Here is a tiny trained network, its code and every weight. The questions are about switching its units off for an input and a class, where a switched-off unit gives its printed mean instead of its output.

import numpy as np


def w(rows, s, z=0):
    codes = np.array(rows[::2]) - 128.0
    scale = np.full(codes.shape[1], s)
    scale[-1] = z or s
    return codes * scale


def f(y):
    return np.maximum(y, 0)


def log_softmax(a):
    a = a - a.max(-1, keepdims=True)
    return a - np.log(np.exp(a).sum(-1, keepdims=True))


def net(x, mask):
    res = np.array(x, float).reshape(1, 3) / 4 @ E
    y = f(res @ A[0][:, :-1].T + A[0][:, -1])
    res = res + np.where(mask, y, B[0][:, -1]) @ B[0][:, :-1]
    return log_softmax(res[-1] @ U[:, :-1].T + U[:, -1])


A, B = {}, {}
E = w([
[127,67,116,144,136,175,67,49,189,73],'x0',
[66,66,194,127,136,39,115,178,157,138],'x1',
[116,192,166,8,179,131,119,103,160,128],'x2',
],0.013)
A[0] = w([
[117,192,108,117,93,132,255,208,30,198,251],'n1',
[148,166,100,122,145,216,129,96,157,104,173],'n2',
[125,166,129,83,168,162,114,103,118,82,127],'n3',
[79,123,165,81,157,93,85,131,181,134,186],'n4',
[166,163,98,133,180,165,93,86,147,121,156],'n5',
[186,196,59,154,130,179,156,126,104,158,158],'n6',
[122,67,67,201,107,173,64,42,175,67,253],'n7',
[134,110,105,173,90,101,197,159,15,168,219],'n8',
[180,176,97,104,131,169,145,140,67,129,134],'n9',
[124,109,130,108,197,110,123,120,197,110,170],'n10',
[107,134,177,22,170,85,103,110,132,149,193],'n11',
],0.0096,0.004)
B[0] = w([
[104,196,189,108,242,128,222,212,121,75,255],'n1',
[172,149,108,87,67,196,114,60,98,156,202],'n2',
[118,214,111,52,117,209,95,84,146,125,188],'n3',
[116,84,176,169,156,128,71,167,204,196,214],'n4',
[190,142,59,94,28,213,142,94,146,130,188],'n5',
[172,136,149,97,184,177,180,86,84,117,207],'n6',
[206,2,41,165,42,7,160,74,100,125,242],'n7',
[192,102,151,148,135,98,192,203,106,134,206],'n8',
[67,255,191,129,172,169,173,66,88,168,194],'n9',
[125,136,67,149,115,101,55,137,166,163,189],'n10',
[58,128,124,188,123,155,73,162,233,110,235],'n11',
],0.0073,0.016)
U = w([
[110,200,193,77,182,186,166,90,116,109,101],'0',
[79,191,115,120,118,190,109,77,105,136,47],'1',
[116,134,143,100,164,113,12,100,75,180,4],'2',
[108,165,189,128,194,88,242,220,61,97,173],'3',
[132,158,67,65,94,171,1,146,189,113,48],'4',
[198,123,129,91,139,160,171,60,20,156,79],'5',
[29,138,174,159,194,130,44,174,228,182,214],'6',
[143,65,93,182,79,60,125,102,120,106,191],'7',
],0.0075,0.0024)

Each question gives the input, the list of numbers given to net, and the class t.
The units are the neurons (one row each of A and B). Each row of codes is followed by its name. A weight is (code - 128) times the scale printed after its matrix; where a second scale follows, it is the last column's (A, B and U).
mask holds one flag per neuron, in row order. A switched-off neuron (its flag False) gives its mean, the last column of its row in B, instead of its output. The means were averaged over made-up inputs and are rounded, as every weight is.
A unit's drop is (log p(t) with every unit on - log p(t) with that unit switched off) / (log p(t) with every unit on - log p(t) with every unit switched off).
The circuit of an input: a set's keep is (log p(t) with only the set's units on - log p(t) with every unit switched off) / (log p(t) with every unit on - log p(t) with every unit switched off). Starting from all 11 units, units are removed one at a time, each time the one whose removal leaves the highest keep (on an exact tie, the one counted first), for as long as the keep stays at least 0.8.
units of the circuit, in order: the units of the circuit, biggest drop first
k most important neurons: the k neurons with the biggest drops, biggest first
drop when u is switched off: that unit's drop, to one decimal
input [6,-8,6], class 5: units of the circuit, in order : n7
input [6,6,1], class 7: 3 most important neurons : n7, n1, n9
input [3,2,1], class 7: units of the circuit, in order : n1, n3
input [-5,-7,-3], class 3: 2 most important neurons : n1, n8
input [8,4,8], class 4: 3 most important neurons : n1, n3, n5
input [-1,4,-1], class 6: 4 most important neurons : n7, n1, n6, n9
input [7,-7,6], class 5: 3 most important neurons : n7, n2, n6
input [-5,6,2], class 6: 2 most important neurons : n11, n4
input [-1,5,-1], class 6: 3 most important neurons : n7, n1, n6
input [-4,-7,-3], class 3: 2 most important neurons : n1, n8
input [1,-5,8], class 1: 2 most important neurons : n9, n1
input [-6,3,5], class 6: 2 most important neurons : n11, n4
input [8,1,2], class 7: drop when n7 is switched off : 1.7
input [2,-3,-1], class 5: units of the circuit, in order : n11
input [1,1,3], class 6: drop when n7 is switched off : 0.4
input [2,-1,8], class 4: drop when n8 is switched off : 0.0
